Here is a tiny trained network, its code and every weight. The questions are about switching its units off for an input and a target symbol, where a switched-off unit gives its printed mean instead of its output.

import numpy as np


def w(rows, s, z=0):
    codes = np.array(rows[::2]) - 128.0
    scale = np.full(codes.shape[1], s)
    scale[-1] = z or s
    return codes * scale


def norm(h):
    return h / np.sqrt((h * h).mean(-1, keepdims=True) + 1e-5)


def f(y):
    return np.maximum(y, 0)


def softmax(a):
    e = np.exp(a - a.max(-1, keepdims=True))
    return e / e.sum(-1, keepdims=True)


def log_softmax(a):
    a = a - a.max(-1, keepdims=True)
    return a - np.log(np.exp(a).sum(-1, keepdims=True))


def net(x, mask):
    ids = ['αγδεηλπστφψω'.index(c) for c in x.split()]
    T = len(ids)
    res = E[ids] + P[:T]
    u = 0
    for l in range(3):
        q, k, v = (norm(res) @ M[l].T for M in (Q, K, V))
        z = softmax(np.where(np.tri(T) > 0, q @ k.T / 2**0.5, -1e9)) @ v
        res = res + np.where(mask[u], z, O[l][:, -1]) @ O[l][:, :-1]
        u += 1
        y = f(norm(res) @ A[l][:, :-1].T + A[l][:, -1])
        res = res + np.where(mask[u : u + 4], y, B[l][:, -1]) @ B[l][:, :-1]
        u += 4
    return log_softmax(norm(res)[-1] @ U[:, :-1].T + U[:, -1])


Q, K, V, O, A, B = {}, {}, {}, {}, {}, {}
E = w([
[17,64,54,101,92,182,24,61,110,172,27,99],'α',
[113,79,113,159,174,169,192,117,155,144,144,95],'γ',
[117,128,187,131,119,153,106,139,101,67,166,108],'δ',
[147,53,171,135,105,158,153,88,177,83,122,163],'ε',
[221,147,111,70,128,164,73,71,67,207,184,64],'η',
[109,56,150,97,99,102,114,189,121,121,155,124],'λ',
[66,125,160,124,143,107,119,86,53,46,153,134],'π',
[176,44,58,115,196,197,159,144,73,123,128,166],'σ',
[101,106,161,106,69,111,250,89,85,136,77,92],'τ',
[167,113,111,144,158,98,72,153,92,98,16,220],'φ',
[63,135,129,137,122,117,162,154,85,64,131,127],'ψ',
[109,149,94,81,111,171,186,117,119,50,86,98],'ω',
],0.02)
P = w([
[118,255,175,81,223,162,81,183,116,178,29,200],'0',
[88,112,65,214,85,186,161,189,89,66,176,117],'1',
[97,112,64,205,89,187,136,178,93,84,168,104],'2',
[109,120,87,195,92,195,119,165,86,93,167,83],'3',
[104,124,92,179,87,184,95,151,74,94,162,76],'4',
[114,144,106,162,71,173,73,160,79,101,152,64],'5',
[114,139,98,164,78,191,63,154,77,110,149,74],'6',
[108,132,123,136,78,183,48,126,79,114,153,46],'7',
[133,134,116,124,63,201,37,126,63,119,136,73],'8',
[135,133,107,122,54,195,23,106,83,118,136,62],'9',
],0.0084)
Q[0] = w([
[177,192,118,167,60,71,118,86,66,234,96,86],'L0H1',
[112,1,156,129,118,237,75,98,13,99,35,60],'L0H1',
],0.0059)
K[0] = w([
[165,146,188,27,158,212,190,163,119,146,202,118],'L0H1',
[76,129,208,73,213,140,49,131,192,165,1,162],'L0H1',
],0.0055)
V[0] = w([
[61,107,164,144,86,97,167,195,105,162,149,2],'L0H1',
[148,71,44,133,80,125,13,175,100,165,25,141],'L0H1',
],0.0063)
O[0] = w([
[33,94,7,129,106,73,64,65,122,145,167,151,58],'L0H1',
[118,129,108,130,199,76,95,173,98,118,74,24,253],'L0H1',
],0.013,0.0051)
A[0] = w([
[152,128,66,93,23,160,128,92,71,141,210,135,221],'L0N1',
[138,79,89,159,65,187,129,167,95,10,152,107,157],'L0N2',
[99,120,66,121,148,3,143,80,93,121,96,93,64],'L0N3',
[67,130,95,89,203,164,130,162,127,93,148,48,254],'L0N4',
],0.0068,0.0024)
B[0] = w([
[228,110,141,47,163,107,101,162,149,1,208,140,188],'L0N1',
[130,45,153,184,69,132,136,169,135,80,181,146,241],'L0N2',
[102,48,132,119,77,243,89,136,157,183,93,103,162],'L0N3',
[214,107,17,131,33,144,114,72,129,126,164,207,245],'L0N4',
],0.0079,0.011)
Q[1] = w([
[177,207,139,122,161,157,2,93,146,178,88,151],'L1H1',
[72,162,116,147,183,40,136,113,181,162,134,195],'L1H1',
],0.0075)
K[1] = w([
[123,165,106,99,169,181,82,192,213,86,143,178],'L1H1',
[161,123,51,255,165,124,87,129,105,75,199,93],'L1H1',
],0.0087)
V[1] = w([
[55,106,147,92,240,126,13,113,215,160,197,214],'L1H1',
[104,89,176,15,2,151,160,12,111,179,93,155],'L1H1',
],0.0059)
O[1] = w([
[221,129,97,152,40,74,144,157,43,218,109,147,3],'L1H1',
[165,16,152,131,250,137,8,143,86,161,135,162,205],'L1H1',
],0.012,0.0057)
A[1] = w([
[194,111,142,170,79,172,78,116,24,130,92,68,172],'L1N1',
[154,126,93,81,73,181,173,91,109,149,254,131,254],'L1N2',
[148,35,79,166,58,45,108,112,198,191,159,174,91],'L1N3',
[97,113,122,80,206,76,67,176,26,48,93,120,123],'L1N4',
],0.0066,0.001)
B[1] = w([
[171,178,223,172,46,54,63,184,244,52,193,22,254],'L1N1',
[83,238,125,168,209,63,141,115,242,34,97,255,225],'L1N2',
[190,64,163,126,66,241,153,87,135,68,140,208,191],'L1N3',
[108,74,129,165,100,17,185,26,214,170,84,98,248],'L1N4',
],0.0076,0.0069)
Q[2] = w([
[182,132,143,115,171,132,15,70,192,142,53,109],'L2H1',
[146,46,100,167,174,147,102,114,181,9,126,1],'L2H1',
],0.006)
K[2] = w([
[32,131,144,91,96,94,174,115,61,199,64,151],'L2H1',
[176,254,155,45,130,101,116,132,81,247,136,241],'L2H1',
],0.0058)
V[2] = w([
[166,222,169,24,156,53,49,102,140,153,254,37],'L2H1',
[196,189,104,54,142,236,193,231,131,183,190,59],'L2H1',
],0.007)
O[2] = w([
[140,159,145,233,171,127,37,84,191,85,50,215,89],'L2H1',
[188,75,134,107,100,59,113,6,116,140,32,202,1],'L2H1',
],0.012,0.0033)
A[2] = w([
[153,127,137,112,78,190,199,126,162,148,252,44,253],'L2N1',
[195,59,206,163,102,184,126,58,115,77,41,151,117],'L2N2',
[74,174,175,212,161,183,72,254,54,96,227,106,148],'L2N3',
[218,39,147,83,90,111,229,106,145,149,163,154,148],'L2N4',
],0.0072,0.0033)
B[2] = w([
[46,115,116,124,130,86,75,137,189,192,40,164,248],'L2N1',
[108,154,41,146,79,157,206,121,131,161,237,48,190],'L2N2',
[159,207,137,130,116,134,154,21,5,157,89,121,221],'L2N3',
[148,119,195,176,157,113,79,129,99,157,55,147,178],'L2N4',
],0.012,0.013)
U = w([
[76,143,96,173,165,86,137,92,180,216,63,217,149],'α',
[52,141,84,103,103,87,186,181,74,163,180,149,191],'γ',
[110,158,129,40,95,172,163,210,153,66,35,167,122],'δ',
[120,137,129,162,169,60,137,190,116,124,50,72,122],'ε',
[95,130,97,83,106,54,189,12,42,169,118,143,183],'η',
[103,179,200,164,113,194,96,143,71,136,100,134,50],'λ',
[138,88,213,135,80,198,160,117,153,201,140,106,2],'π',
[175,153,116,145,123,114,117,114,189,142,219,140,184],'σ',
[187,71,90,95,170,171,130,138,2,137,80,153,144],'τ',
[55,69,148,93,196,141,123,125,136,103,142,112,127],'φ',
[94,89,55,133,62,139,76,112,107,183,108,85,97],'ψ',
[110,80,181,73,85,60,114,168,126,177,102,185,175],'ω',
],0.0079,0.0043)

Each question gives the input, a string of symbols that net reads in full, and the target symbol t.
The units are the heads (2 rows each of Q, K, V and O) and the neurons (one row each of A and B). Each row of codes is followed by its name. A weight is (code - 128) times the scale printed after its matrix; where a second scale follows, it is the last column's (O, A, B and U).
mask holds one flag per unit, layer by layer, with each layer's heads first. A switched-off unit (its flag False) gives its mean, the last column of its rows in O or B, instead of its output. The means were averaged over made-up inputs and are rounded, as every weight is.
A unit's drop is (log p(t) with every unit on - log p(t) with that unit switched off) / (log p(t) with every unit on - log p(t) with every unit switched off).
The circuit of an input: a set's keep is (log p(t) with only the set's units on - log p(t) with every unit switched off) / (log p(t) with every unit on - log p(t) with every unit switched off). Starting from the 12 units with the biggest drops (on a tie, the unit counted first), units are removed one at a time, each time the one whose removal leaves the highest keep (on an exact tie, the one counted first), for as long as the keep stays at least 0.8.
circuit, biggest first: the units of the circuit, biggest drop first
unit that matters most: the unit with the biggest drop
k most important neurons of layer l: the k neurons of layer l with the biggest drops, biggest first
input φ σ λ σ, target ε: circuit, biggest first => [L0H1]
input π ω γ λ λ ε λ ω λ, target λ: circuit, biggest first => [L2N3, L2H1]
input π ψ η σ, target σ: 2 most important neurons of layer 1 => [L1N2, L1N3]
input λ λ α γ λ σ ψ, target ψ: circuit, biggest first => [L0H1, L0N3, L0N4]
input ε τ σ φ ε ω π λ ψ ω, target π: circuit, biggest first => [L0H1, L2N2]
input φ φ λ ω π ω γ, target δ: circuit, biggest first => [L1H1, L0H1]
input π σ λ δ π α, target λ: circuit, biggest first => [L2H1, L2N3, L2N2]
input ψ γ α γ, target γ: circuit, biggest first => [L2H1, L1N1]
input ω δ λ ω γ, target α: 2 most important neurons of layer 0 => [L0N3, L0N4]
input σ ω γ π, target η: circuit, biggest first => [L2H1, L1H1]
input ω τ φ δ γ ω γ π π η, target φ: circuit, biggest first => [L1H1, L0N1]
input ε ω γ ω λ ε, target π: 3 most important neurons of layer 2 => [L2N2, L2N4, L2N3]
input ω η π λ π λ, target σ: circuit, biggest first => [L2H1, L2N1]
input γ ψ π ε ω τ, target ω: unit that matters most => L0H1
input δ ω λ, target σ: circuit, biggest first => [L0N2, L2H1, L2N1]
input ε ω φ γ π π ω ω, target π: 2 most important neurons of layer 0 => [L0N2, L0N1]
input τ γ ω π σ φ ω ω, target τ: 3 most important neurons of layer 0 => [L0N4, L0N2, L0N3]
input ω π ψ σ α γ τ α ω α, target φ: circuit, biggest first => [L1H1, L2N3]
input σ π τ η σ τ λ ω π, target η: circuit, biggest first => [L2H1, L0H1]
input π ψ α η ω λ, target λ: circuit, biggest first => [L2H1, L2N3]
input λ ω ω τ τ ω, target φ: unit that matters most => L1H1
input ω η τ π ω σ ε ψ γ φ, target φ: 3 most important neurons of layer 2 => [L2N3, L2N1, L2N4]
input ψ λ α λ ψ ω λ, target γ: 2 most important neurons of layer 0 => [L0N1, L0N2]
input α τ α π ω δ ω ψ π, target ε: 2 most important neurons of layer 1 => [L1N4, L1N1]
input γ ε λ σ, target ω: 2 most important neurons of layer 2 => [L2N1, L2N4]
input λ ψ α φ α ψ π, target ψ: 3 most important neurons of layer 0 => [L0N3, L0N4, L0N1]
input ω η ε σ ω ψ ω, target σ: most important neuron of layer 1 => [L1N2]
input λ λ ε π π ω, target ψ: 2 most important neurons of layer 1 => [L1N3, L1N4]
